Below are the code and all the weights of a small trained network. Each question names an input and a class and asks about switching units off, where a switched-off unit gives its printed mean instead of its output.

import numpy as np


def w(rows, s, z=0):
    codes = np.array(rows[::2]) - 128.0
    scale = np.full(codes.shape[1], s)
    scale[-1] = z or s
    return codes * scale


def f(y):
    return y / 2 * (1 + np.tanh(0.7978845608 * (y + 0.044715 * y**3)))


def log_softmax(a):
    a = a - a.max(-1, keepdims=True)
    return a - np.log(np.exp(a).sum(-1, keepdims=True))


def net(x, mask):
    res = np.array(x, float).reshape(1, 2) / 4 @ E
    y = f(res @ A[0][:, :-1].T + A[0][:, -1])
    res = res + np.where(mask, y, B[0][:, -1]) @ B[0][:, :-1]
    return log_softmax(res[-1] @ U[:, :-1].T + U[:, -1])


A, B = {}, {}
E = w([
[53,83,254],'x0',
[35,91,42],'x1',
],0.0075)
A[0] = w([
[131,128,121,149],'n0',
[125,126,133,199],'n1',
[132,157,112,166],'n2',
[107,132,132,181],'n3',
[158,137,117,174],'n4',
[105,133,109,91],'n5',
[97,127,90,114],'n6',
[14,86,167,163],'n7',
[130,110,58,150],'n8',
[155,150,104,70],'n9',
[133,123,195,209],'n10',
[208,154,69,151],'n11',
[104,121,26,76],'n12',
[115,121,131,156],'n13',
[109,142,92,75],'n14',
[77,105,144,193],'n15',
[175,146,135,194],'n16',
[214,138,127,252],'n17',
[81,128,140,188],'n18',
[221,149,72,153],'n19',
[129,119,124,119],'n20',
[16,116,109,159],'n21',
[131,155,85,100],'n22',
[179,141,90,144],'n23',
[149,145,153,172],'n24',
[129,133,139,197],'n25',
[124,126,159,250],'n26',
[135,122,121,64],'n27',
[142,127,125,106],'n28',
[73,123,145,187],'n29',
[174,149,91,165],'n30',
[144,128,120,152],'n31',
[6,106,156,199],'n32',
],0.017,0.0039)
B[0] = w([
[134,130,123,134],'n0',
[146,159,133,148],'n1',
[143,123,110,150],'n2',
[127,151,140,146],'n3',
[152,121,103,160],'n4',
[125,105,143,131],'n5',
[131,89,163,155],'n6',
[1,186,116,254],'n7',
[143,49,170,192],'n8',
[106,95,96,149],'n9',
[183,177,184,222],'n10',
[114,31,49,241],'n11',
[172,18,224,211],'n12',
[123,140,136,138],'n13',
[138,89,139,142],'n14',
[86,173,145,187],'n15',
[193,118,117,185],'n16',
[238,132,92,236],'n17',
[99,158,150,170],'n18',
[113,59,17,247],'n19',
[124,123,129,126],'n20',
[88,117,230,219],'n21',
[136,73,119,161],'n22',
[129,91,70,193],'n23',
[174,137,139,166],'n24',
[155,160,136,151],'n25',
[171,202,137,187],'n26',
[114,108,123,118],'n27',
[130,115,120,127],'n28',
[89,171,142,182],'n29',
[135,93,72,196],'n30',
[143,124,117,140],'n31',
[3,185,154,252],'n32',
],0.043,0.0089)
U = w([
[141,214,107,143],'0',
[9,211,168,218],'1',
[95,187,88,24],'2',
[69,189,79,49],'3',
[254,191,219,216],'4',
[87,143,215,5],'5',
[169,81,72,180],'6',
[141,94,193,26],'7',
],0.0069,0.0027)

Each question gives the input, the list of numbers given to net, and the class t.
The units are the neurons (one row each of A and B). Each row of codes is followed by its name. A weight is (code - 128) times the scale printed after its matrix; where a second scale follows, it is the last column's (A, B and U).
mask holds one flag per neuron, in row order. A switched-off neuron (its flag False) gives its mean, the last column of its row in B, instead of its output. The means were averaged over made-up inputs and are rounded, as every weight is.
A unit's drop is (log p(t) with every unit on - log p(t) with that unit switched off) / (log p(t) with every unit on - log p(t) with every unit switched off).
The circuit of an input: a set's keep is (log p(t) with only the set's units on - log p(t) with every unit switched off) / (log p(t) with every unit on - log p(t) with every unit switched off). Starting from the 12 units with the biggest drops (on a tie, the unit counted first), units are removed one at a time, each time the one whose removal leaves the highest keep (on an exact tie, the one counted first), for as long as the keep stays at least 0.8.
units of the circuit, in order: the units of the circuit, biggest drop first
top k neurons: the k neurons with the biggest drops, biggest first
drop of u: that unit's drop, to one decimal
input [-1,-1], class 6: units of the circuit, in order	n32
input [-1,0], class 6: top 2 neurons	n7, n32
input [1,0], class 1: top 3 neurons	n17, n12, n19
input [-1,2], class 7: top 3 neurons	n7, n32, n19
input [-1,4], class 5: top 2 neurons	n12, n7
input [-1,6], class 5: top 2 neurons	n12, n8
input [1,-1], class 4: top 3 neurons	n7, n32, n19
input [-1,8], class 5: top 2 neurons	n12, n8
input [5,-5], class 4: drop of n10	0.2
input [2,-2], class 4: drop of n32	0.3
input [0,6], class 1: drop of n7	0.1
